[[152 134 111 147]
 [133 119 153 105]
 [122 137 103 151]]
153

[[107 127 106 132 144 113 129]
 [106 123 108 135 140 116 132]]
113

[[128 124 104 121]
 [126 127 116 127]
 [127 126 123 120]]
116

[[146 113 122 116 126 141 105]
 [143 158 120 135 130 123 145]
 [130 143 150 126 124 117 152]]
123

[[135 132 108 112 129]
 [126 130 153 150 130]]
112

[[157 115 119 109 101]
 [125 135 127 138 117]]
109

[[113 132 120 141 133 142 130]
 [139 123 153 104 117 120 120]]
142

[[154 142 106 112 144]
 [153 142 106 113 144]
 [152 141 107 113 143]]
113

[[124 135 114 123]
 [124 118 127 136]
 [124 100 135 136]]
127

[[149 107 145 150 100 103]
 [129 125 134 129 125 131]]
100
---
array([[110, 142, 153, 150, 150, 131],
       [137, 122, 123, 129, 126, 139]]) -> 142

array([[119, 128, 106, 123, 129, 130, 137],
       [118, 121, 128, 135, 133, 137, 136],
       [135, 133, 128, 125, 125, 123, 126]]) -> 121

array([[134, 123, 127, 115, 109],
       [106, 118, 135, 139, 116],
       [143, 127, 130, 108, 121]]) -> 118

array([[128, 154, 136, 111],
       [104, 139, 146, 133]]) -> 154

array([[105, 126, 128, 156, 150],
       [131, 146, 114, 128, 125],
       [130, 146, 115, 127, 125]]) -> 146

array([[155, 130, 139, 134, 133, 139, 140],
       [106, 120, 130, 147, 146, 121, 126]]) -> 130

array([[142, 141, 106, 140, 137],
       [136, 106, 146, 113, 106],
       [129, 129, 104, 140, 117]]) -> 106

array([[122, 143, 118, 143, 153],
       [134, 121, 121, 144, 158],
       [150, 112, 121, 137, 151]]) -> 121

array([[120, 113, 129, 108],
       [138, 117, 138, 101]]) -> 113
---
[129 122 142 102 130] -> 142, 142
[110 113 130 141 128 100 113] -> 141, 141
[130 139 123  98 120 153 125] -> 98, 153
[110 128 141 151 129] -> 141, 151
[105 110 104 106 103 107 103] -> 106, 110
[150 139 148 137 133 148 147] -> 137, 150
[126 153 128 125 143 129 116] -> 125, 153
[155 138 142 105 150 109 116] -> 105, 155
[135 117 105 132 131] -> 105, 135
---
[157 106 143 116 158] out 157, 158

[114 156 133 145] out 114, 145

[136 124 149 142 139 101] out 136, 101

[[129 135 122 129 130]
 [133 125 112 132 123]
 [127 151 116 126 134]] out 129, 134

[[104 124 131 133 141]
 [139 129 132 130 133]
 [148 130 119 121 118]] out 104, 118

[131 153 135 112 144 129 128] out 131, 128

[[131 140 129 103 142 134]
 [134 150 124 112 130 120]] out 131, 120

[126 133 103 116 105 124 100] out 126, 100

[131 127 131 128 113 149 121] out 131, 121

[[139 126 135 101 125]
 [147 127 127 103 122]] out 139, 122
---
[132, 107, 137, 106, 108] => 106
[106, 132, 128, 112, 135, 144, 135] => 144
[136, 129, 136, 152, 141, 134] => 141
[130, 118, 104, 144] => 104
[146, 105, 118, 117, 148] => 117
[148, 100, 107, 149, 107] => 149
[125, 129, 100, 125, 120, 118] => 120
[150, 116, 131, 111, 143] => 111
[158, 154, 129, 132, 149, 106] => 149
---
[[106 151 149 150 151]
 [152 104 108 106 102]] ==> 108

[118 140 129 115 122 106 136] ==> 122

[[119 114 151 109 107 150]
 [124 124 134 123 122 130]] ==> 123

[105 104  99 106 106 105] ==> 106

[[153 149 151 156 149]
 [136 135 136 138 135]] ==> 136

[142 128 132 139 152 122 154] ==> 152

[155 136 158 117 106 104 125] ==> 106

[105 150 153 152 157 146] ==> 152
---
[[154, 117, 155, 151], [154, 124, 158, 153], [134, 99, 131, 126]] ans = 154
[[151, 153, 154, 105, 148, 109, 148], [153, 154, 156, 108, 151, 108, 146], [154, 153, 157, 106, 150, 105, 148]] ans = 151
[[150, 153, 107, 148], [153, 157, 103, 151], [122, 121, 134, 123]] ans = 150
[[127, 113, 124, 141, 133, 134, 141], [128, 128, 125, 149, 127, 123, 133], [110, 131, 125, 124, 133, 134, 139]] ans = 127
[[103, 99, 100, 110, 120, 106, 156], [127, 127, 128, 129, 128, 127, 129], [130, 128, 128, 128, 127, 126, 129]] ans = 103
[[150, 108, 107, 105, 106], [148, 105, 106, 105, 107], [129, 118, 118, 121, 122]] ans = 150
[[131, 140, 102, 121], [107, 118, 118, 128], [106, 140, 110, 126]] ans = 131
